Each row has two labels, one from each of two sets.
[-3.69 -3.32 -0.66  0.59 -0.66  1.37  0.39  0.36 -0.27  0.24  2.72  3.59
  0.21 -1.70 -0.95 -0.27  2.00 -0.85  1.28  2.00 -2.60 -1.86  1.64 -0.39
 -1.74  0.28  2.16 -2.82 -1.95 -1.72  0.85 -3.82  1.95  0.98]
N & Q
[ 3.38 -5.59  0.02 -1.15 -0.79 -0.03 -0.76  0.04  0.31 -3.11  4.48  3.50
 -1.95  5.44 -1.14  0.69  1.97  0.27  2.06 -1.02 -5.87 -1.92  1.33 -0.21
 -0.77 -0.18 -4.51  0.84 -0.08  0.22  0.31  4.15  0.72  1.88]
E & Q
[-0.36  0.31 -1.04 -0.65  0.55  0.67  0.26  0.49 -0.17  0.63  0.69  1.62
 -1.01 -1.45  0.16  0.10  1.45 -0.98 -0.71 -0.53  0.36 -0.38 -0.21  0.07
 -0.80  0.41 -1.63 -0.57 -0.45  0.18  0.47 -2.59  0.40  0.59]
N & K
[-1.10 -3.83 -0.10  1.21 -0.51  0.50 -0.68 -0.03  0.40 -0.13  2.05  0.65
 -0.19 -2.67 -1.04 -0.15  0.72  0.36  1.55  0.83 -3.16 -2.64  1.75 -0.28
 -2.01  0.24  0.39 -1.80 -1.17 -0.54  0.60 -1.42  1.40  1.09]
E & Q
[-0.79 -2.23 -0.45 -0.24  0.34  0.99  0.04  0.54 -0.15 -0.16  3.68  2.03
 -2.01 -0.39 -0.37  0.13  1.10 -0.87 -0.56  0.12 -3.00 -2.34  0.15 -1.14
 -1.66  0.25 -0.37 -1.57 -1.18 -0.11  0.06 -3.00  2.08  2.13]
N & T
[ 0.48 -2.64 -1.00  0.31  0.06 -0.15 -1.20  0.44  0.36 -0.80  2.42  0.92
  0.59 -1.96 -0.86  0.24  1.53 -0.87  0.97  0.92 -1.02 -1.62  0.65 -0.34
 -1.06 -0.53 -1.38 -1.59 -0.79  0.77  2.84 -2.44  0.89 -0.88]
E & B
[ 4.07 -7.13  0.00  0.28  0.09  2.68 -1.72 -0.08 -0.48  1.27  3.26 -0.92
 -0.73 -0.62 -1.98  0.72  1.91  1.93  3.33 -2.06 -5.13 -2.80  1.60 -1.03
 -2.09  0.24  0.70 -0.68 -1.68 -0.25  0.65 -1.80  2.05  0.71]
N & Q
[-0.82  0.68 -0.09  0.08 -0.34 -1.14  0.01 -0.30  0.01 -0.44  1.17  3.18
  0.21  0.69 -0.86 -0.10  0.49 -1.86 -0.62  1.30 -0.98 -1.91 -0.47 -0.38
 -0.30 -0.39 -2.19 -0.81 -0.28 -0.34  0.72 -1.42 -0.06  0.41]
Y & Q
[-1.80  0.34 -0.34 -0.59 -0.31  1.12  0.47  1.34 -0.47  0.99  2.09  4.12
 -1.24 -0.84 -0.31 -0.07  1.34 -0.86 -1.84 -0.25 -1.53 -1.53 -0.15 -0.27
 -1.78 -0.31  0.86 -1.68 -1.62 -0.93  0.59 -4.29  1.75  1.60]
N & T
[-0.56 -1.46 -0.77  1.68  0.59  0.53 -1.05  0.81  0.29  1.19  1.09  0.31
  1.16 -4.41 -0.78  0.03  0.65 -0.50  0.21  0.85 -0.30 -2.55 -0.03 -0.56
 -1.40 -0.42  1.13 -2.29 -0.69  0.09  2.30 -5.66  1.48 -1.02]
Y & B
[ 1.36  0.97 -0.91 -0.27  0.43  1.06 -1.42  1.24 -0.21  2.35 -0.64  0.88
 -0.43 -4.74 -0.46 -0.05  0.94  0.13 -0.47 -1.07  0.20 -2.11 -0.67 -0.14
 -1.31 -0.37 -1.49 -0.21 -0.11  0.69  1.49 -4.88  0.46 -0.36]
Y & K
[-1.25 -2.88 -0.85 -0.37  0.78 -0.50  0.41 -0.19  0.59 -1.55  4.20  4.27
 -0.66  1.77 -1.05  0.41  2.18 -2.15  0.01  0.40 -3.21 -2.70  1.07 -0.19
 -1.28  0.56 -1.79 -1.78 -1.14 -0.60  0.59 -1.94  1.72  2.00]
N & Q
[-1.55  1.71 -0.48 -2.14  0.29 -0.11  1.00  0.91 -0.43  0.04  2.58  4.78
 -1.84  1.48  0.06  0.14  1.76 -2.21 -2.54 -0.14 -2.37 -0.66 -0.40 -0.31
 -1.12  0.58 -1.27 -0.58 -1.67 -0.37  0.52 -2.79  1.16  2.02]
N & T
[-3.51 -0.75 -0.39  1.50 -0.05 -0.46  0.18 -0.82  0.35  0.73  0.81  1.82
  0.91 -3.49 -1.26 -0.06  0.72 -1.74  0.39  1.75 -1.10 -3.05  0.19 -0.22
 -1.03  0.00  0.48 -2.14 -0.43 -0.93  0.56 -3.55  0.53  0.34]
E & Q
